Below is a small trained network, with its code and all its weights. Each question gives an input and a target symbol and asks what happens when units are switched off, that is, made to give their printed mean instead of their output.

import numpy as np


def w(rows, s, z=0):
    codes = np.array(rows[::2]) - 128.0
    scale = np.full(codes.shape[1], s)
    scale[-1] = z or s
    return codes * scale


def f(y):
    return np.maximum(y, 0)


def softmax(a):
    e = np.exp(a - a.max(-1, keepdims=True))
    return e / e.sum(-1, keepdims=True)


def log_softmax(a):
    a = a - a.max(-1, keepdims=True)
    return a - np.log(np.exp(a).sum(-1, keepdims=True))


def net(x, mask):
    ids = ['ΓΔΞΠαβζμτφ'.index(c) for c in x.split()]
    T = len(ids)
    res = E[ids] + P[:T]
    u = 0
    for l in range(3):
        q, k, v = (res @ M[l].T for M in (Q, K, V))
        z = softmax(np.where(np.tri(T) > 0, q @ k.T / 4**0.5, -1e9)) @ v
        res = res + np.where(mask[u], z, O[l][:, -1]) @ O[l][:, :-1]
        u += 1
        y = f(res @ A[l][:, :-1].T + A[l][:, -1])
        res = res + np.where(mask[u : u + 8], y, B[l][:, -1]) @ B[l][:, :-1]
        u += 8
    return log_softmax(res[-1] @ U[:, :-1].T + U[:, -1])


Q, K, V, O, A, B = {}, {}, {}, {}, {}, {}
E = w([
[164,133,168,101,101,123,51,164,71,155],'Γ',
[34,7,161,176,81,156,100,117,211,128],'Δ',
[131,139,90,124,135,112,218,116,138,124],'Ξ',
[183,110,114,102,99,64,145,148,104,151],'Π',
[140,135,124,123,187,80,83,110,131,130],'α',
[77,48,117,96,168,159,125,68,148,254],'β',
[97,148,70,70,96,95,155,138,68,131],'ζ',
[211,194,180,223,136,101,138,214,159,15],'μ',
[69,188,141,121,175,150,70,133,95,113],'τ',
[127,159,162,108,74,178,142,169,61,148],'φ',
],0.0044)
P = w([
[123,104,106,174,134,130,114,136,97,113],'0',
[114,144,196,45,128,110,126,139,185,134],'1',
[73,101,252,86,171,72,173,197,115,116],'2',
[57,167,190,209,129,19,147,120,107,194],'3',
[154,114,8,231,108,174,77,87,84,161],'4',
[164,44,137,42,153,219,110,123,129,33],'5',
[149,196,105,46,87,156,90,119,250,175],'6',
[64,163,153,140,127,72,134,174,133,215],'7',
[107,44,145,182,157,142,156,112,31,111],'8',
[130,148,28,220,89,154,89,103,106,200],'9',
],0.0031)
Q[0] = w([
[179,253,123,140,129,83,141,167,144,129],'0.h1',
[54,139,181,89,114,70,144,141,178,208],'0.h1',
[93,130,112,237,130,83,139,137,59,178],'0.h1',
[138,165,45,160,80,166,82,97,176,215],'0.h1',
],0.037)
K[0] = w([
[176,254,110,211,93,76,120,145,122,77],'0.h1',
[101,80,46,230,113,142,92,90,79,216],'0.h1',
[202,127,45,98,97,227,78,103,173,91],'0.h1',
[96,187,135,96,74,115,108,97,226,229],'0.h1',
],0.03)
V[0] = w([
[227,95,151,144,147,64,95,143,139,128],'0.h1',
[69,144,171,154,199,152,2,120,150,118],'0.h1',
[148,160,122,61,71,115,79,153,19,149],'0.h1',
[166,113,213,167,42,211,125,194,105,115],'0.h1',
],0.014)
O[0] = w([
[107,132,134,98,154,167,133,114,93,222,145],'0.h1',
[77,34,91,149,137,104,145,254,169,162,255],'0.h1',
[99,99,130,81,44,149,112,31,184,105,116],'0.h1',
[108,229,53,95,85,111,69,139,219,171,78],'0.h1',
],0.0087,0.0031)
A[0] = w([
[149,170,156,105,137,126,110,70,72,129,202],'0.n1',
[139,144,131,137,140,149,136,97,123,128,133],'0.n2',
[130,128,127,121,77,134,192,131,123,135,121],'0.n3',
[101,94,108,70,174,173,134,83,101,251,202],'0.n4',
[123,122,128,170,106,149,98,144,137,106,250],'0.n5',
[142,123,161,141,127,136,173,105,171,119,95],'0.n6',
[189,188,145,154,153,118,124,167,80,95,201],'0.n7',
[164,217,65,79,171,102,130,159,87,145,228],'0.n8',
],0.012,0.0019)
B[0] = w([
[179,149,177,134,120,149,151,48,90,68,166],'0.n1',
[121,148,166,150,122,148,118,119,108,102,139],'0.n2',
[123,77,148,122,146,126,80,121,110,105,143],'0.n3',
[77,152,107,127,160,201,114,102,58,254,253],'0.n4',
[117,97,153,87,136,74,142,141,162,96,196],'0.n5',
[120,94,145,116,98,149,132,155,94,100,134],'0.n6',
[193,149,144,60,187,85,197,175,130,97,165],'0.n7',
[169,240,100,220,122,123,55,198,115,148,187],'0.n8',
],0.0092,0.0043)
Q[1] = w([
[81,65,125,136,157,165,120,188,126,146],'1.h1',
[155,146,147,177,173,136,134,187,88,124],'1.h1',
[169,246,121,126,97,154,118,70,131,116],'1.h1',
[114,63,141,97,109,123,156,134,96,123],'1.h1',
],0.013)
K[1] = w([
[120,66,112,131,226,136,102,105,115,145],'1.h1',
[166,131,91,162,126,131,166,246,116,135],'1.h1',
[111,161,120,120,38,59,79,136,186,87],'1.h1',
[161,94,146,114,124,190,138,112,115,135],'1.h1',
],0.011)
V[1] = w([
[129,93,120,183,20,173,70,150,72,140],'1.h1',
[159,137,4,100,33,196,100,156,161,68],'1.h1',
[71,168,207,113,177,52,152,132,234,114],'1.h1',
[117,133,87,157,3,228,134,182,108,58],'1.h1',
],0.0018)
O[1] = w([
[98,108,131,91,215,125,151,81,178,169,144],'1.h1',
[177,238,105,93,172,47,27,17,96,125,5],'1.h1',
[120,203,105,131,24,254,159,183,112,46,75],'1.h1',
[188,174,107,50,161,60,133,51,148,151,50],'1.h1',
],0.00089,0.0015)
A[1] = w([
[59,49,103,108,121,144,131,127,131,188,179],'1.n1',
[128,77,176,139,143,91,188,146,154,123,67],'1.n2',
[123,82,110,97,118,143,117,114,126,83,159],'1.n3',
[60,2,114,174,64,91,108,178,215,75,218],'1.n4',
[59,125,95,56,36,121,108,78,182,186,91],'1.n5',
[101,70,129,129,67,100,182,23,149,76,119],'1.n6',
[119,151,141,87,40,75,51,76,187,70,173],'1.n7',
[99,61,138,92,183,129,133,148,174,80,255],'1.n8',
],0.0089,0.0022)
B[1] = w([
[163,87,196,136,188,179,155,160,194,163,254],'1.n1',
[87,159,70,64,83,150,124,125,146,125,162],'1.n2',
[149,122,124,182,116,109,129,130,113,168,142],'1.n3',
[92,167,177,130,1,97,162,90,223,182,208],'1.n4',
[102,143,85,23,207,88,108,83,221,106,150],'1.n5',
[147,90,174,150,75,144,45,214,93,123,147],'1.n6',
[97,68,36,239,89,235,169,125,155,72,160],'1.n7',
[106,66,113,153,65,38,143,124,82,182,195],'1.n8',
],0.0085)
Q[2] = w([
[254,205,233,243,72,157,121,159,231,3],'2.h1',
[96,188,136,127,95,169,54,20,98,135],'2.h1',
[84,152,74,128,53,113,51,127,18,179],'2.h1',
[186,251,190,240,60,132,100,187,251,103],'2.h1',
],0.0084)
K[2] = w([
[122,210,168,130,5,88,163,134,215,54],'2.h1',
[67,210,103,109,101,136,133,81,95,105],'2.h1',
[145,155,82,143,136,130,71,71,36,215],'2.h1',
[88,198,127,186,29,89,143,159,231,129],'2.h1',
],0.011)
V[2] = w([
[129,192,107,170,67,125,126,105,117,131],'2.h1',
[137,38,160,123,225,136,138,158,159,104],'2.h1',
[194,116,173,139,84,44,176,175,209,1],'2.h1',
[126,80,154,108,182,133,143,153,144,104],'2.h1',
],0.0061)
O[2] = w([
[143,171,149,165,124,146,82,107,152,133,40],'2.h1',
[122,28,121,70,136,105,202,162,89,77,238],'2.h1',
[235,82,198,188,146,150,194,129,254,60,3],'2.h1',
[121,72,137,94,146,126,181,151,115,90,174],'2.h1',
],0.0035,0.0034)
A[2] = w([
[97,145,167,94,106,138,127,14,77,119,94],'2.n1',
[136,138,112,15,181,109,104,103,175,130,65],'2.n2',
[115,135,60,149,129,136,114,105,172,69,76],'2.n3',
[230,153,186,78,187,108,146,78,113,50,99],'2.n4',
[169,88,180,157,98,154,99,131,82,65,141],'2.n5',
[95,86,146,142,152,115,145,162,81,136,254],'2.n6',
[171,146,126,146,178,89,120,209,153,94,165],'2.n7',
[92,121,78,91,90,10,141,156,71,58,187],'2.n8',
],0.011,0.0014)
B[2] = w([
[252,175,176,5,73,198,152,51,151,138,143],'2.n1',
[27,113,222,89,184,89,61,104,141,31,146],'2.n2',
[144,111,3,158,162,201,156,97,173,98,162],'2.n3',
[33,169,78,214,207,22,230,18,100,149,150],'2.n4',
[92,68,210,197,99,118,57,126,14,81,156],'2.n5',
[177,57,95,102,184,179,184,153,91,154,253],'2.n6',
[230,156,176,101,183,112,110,207,177,68,166],'2.n7',
[117,181,39,72,3,57,107,145,90,24,147],'2.n8',
],0.0067,0.013)
U = w([
[108,175,150,200,190,56,198,31,67,90,58],'Γ',
[85,106,216,172,6,49,173,126,251,221,250],'Δ',
[47,126,179,75,182,114,57,96,156,66,58],'Ξ',
[138,81,196,202,84,150,55,136,51,48,65],'Π',
[119,139,54,51,55,60,144,166,70,55,95],'α',
[146,22,138,106,223,210,209,178,64,217,215],'β',
[61,230,62,185,131,120,9,162,66,239,73],'ζ',
[251,186,156,128,192,102,86,238,169,57,137],'μ',
[125,128,9,167,138,202,136,72,193,73,94],'τ',
[216,176,186,34,86,180,135,31,108,124,59],'φ',
],0.0018,0.0022)

Each question gives the input, a string of symbols that net reads in full, and the target symbol t.
The units are the heads (4 rows each of Q, K, V and O) and the neurons (one row each of A and B). Each row of codes is followed by its name. A weight is (code - 128) times the scale printed after its matrix; where a second scale follows, it is the last column's (O, A, B and U).
mask holds one flag per unit, layer by layer, with each layer's heads first. A switched-off unit (its flag False) gives its mean, the last column of its rows in O or B, instead of its output. The means were averaged over made-up inputs and are rounded, as every weight is.
A unit's drop is (log p(t) with every unit on - log p(t) with that unit switched off) / (log p(t) with every unit on - log p(t) with every unit switched off).
The circuit of an input: a set's keep is (log p(t) with only the set's units on - log p(t) with every unit switched off) / (log p(t) with every unit on - log p(t) with every unit switched off). Starting from the 12 units with the biggest drops (on a tie, the unit counted first), units are removed one at a time, each time the one whose removal leaves the highest keep (on an exact tie, the one counted first), for as long as the keep stays at least 0.8.
units of the circuit, in order: the units of the circuit, biggest drop first
top k neurons: the k neurons with the biggest drops, biggest first
k most important neurons of layer l: the k neurons of layer l with the biggest drops, biggest first
drop of u: that unit's drop, to one decimal
input Ξ μ τ α Ξ, target ζ: units of the circuit, in order => (0.h1, 0.n8, 2.h1, 0.n4)
input α α ζ Γ α ζ φ, target Ξ: top neuron => (1.n5)
input α α Γ Δ α φ α β τ, target τ: 2 most important neurons of layer 1 => (1.n7, 1.n5)
input β α α τ β τ α Ξ, target α: top 2 neurons => (2.n8, 0.n4)
input α α α β μ α φ Π τ φ, target τ: top 2 neurons => (1.n7, 2.n3)
input α τ α Ξ Δ φ α α, target μ: top 2 neurons => (0.n8, 2.n7)
input Ξ Π Γ Γ α β β α β α, target α: 2 most important neurons of layer 0 => (0.n4, 0.n7)
input Π τ α α, target φ: 2 most important neurons of layer 0 => (0.n1, 0.n4)
input α φ Ξ μ α α, target Γ: top 4 neurons => (2.n4, 0.n1, 0.n7, 0.n4)
input φ α α φ β τ α, target τ: top 3 neurons => (1.n7, 2.n3, 0.n4)
input τ β ζ τ α β α μ Γ, target α: top 3 neurons => (2.n8, 0.n4, 1.n1)
input Π μ α β Π, target ζ: top 2 neurons => (0.n8, 0.n4)
input α ζ α α φ, target Π: top 2 neurons => (2.n5, 1.n6)
input α Δ τ ζ β Γ, target Δ: top 2 neurons => (1.n4, 0.n4)
input τ α τ Δ Δ, target Δ: 2 most important neurons of layer 0 => (0.n4, 0.n5)
input τ α Π τ α τ β α τ τ, target α: top 4 neurons => (2.n8, 0.n4, 1.n1, 0.n7)
input τ Δ Π α φ φ α τ φ Γ, target β: most important neuron of layer 1 => (1.n4)
input α τ Ξ, target β: 2 most important neurons of layer 1 => (1.n1, 1.n4)
input φ α Δ τ μ Ξ α τ Γ, target Γ: top 3 neurons => (2.n4, 0.n1, 0.n7)
input φ α α Ξ α ζ ζ τ, target β: 2 most important neurons of layer 0 => (0.n4, 0.n8)
input α α τ α Δ τ Δ, target Δ: most important neuron of layer 0 => (0.n4)
input Ξ μ Δ Ξ, target Γ: top 2 neurons => (2.n4, 0.n1)
input β μ Γ Γ β α φ α, target α: top 2 neurons => (2.n8, 0.n4)
input α Δ τ, target β: 2 most important neurons of layer 1 => (1.n1, 1.n4)
input α τ τ Δ α τ τ, target μ: 2 most important neurons of layer 0 => (0.n8, 0.n4)
input τ τ τ α ζ φ β α, target Π: drop of 1.n6 => 0.4
input α α α α α τ μ Ξ, target β: drop of 1.n4 => 0.1
input Δ τ α φ, target μ: drop of 0.n7 => 0.1
input ζ α Δ μ α α μ α α α, target ζ: drop of 0.n2 => 0.0
input α α α β Π, target β: top neuron => (0.n4)
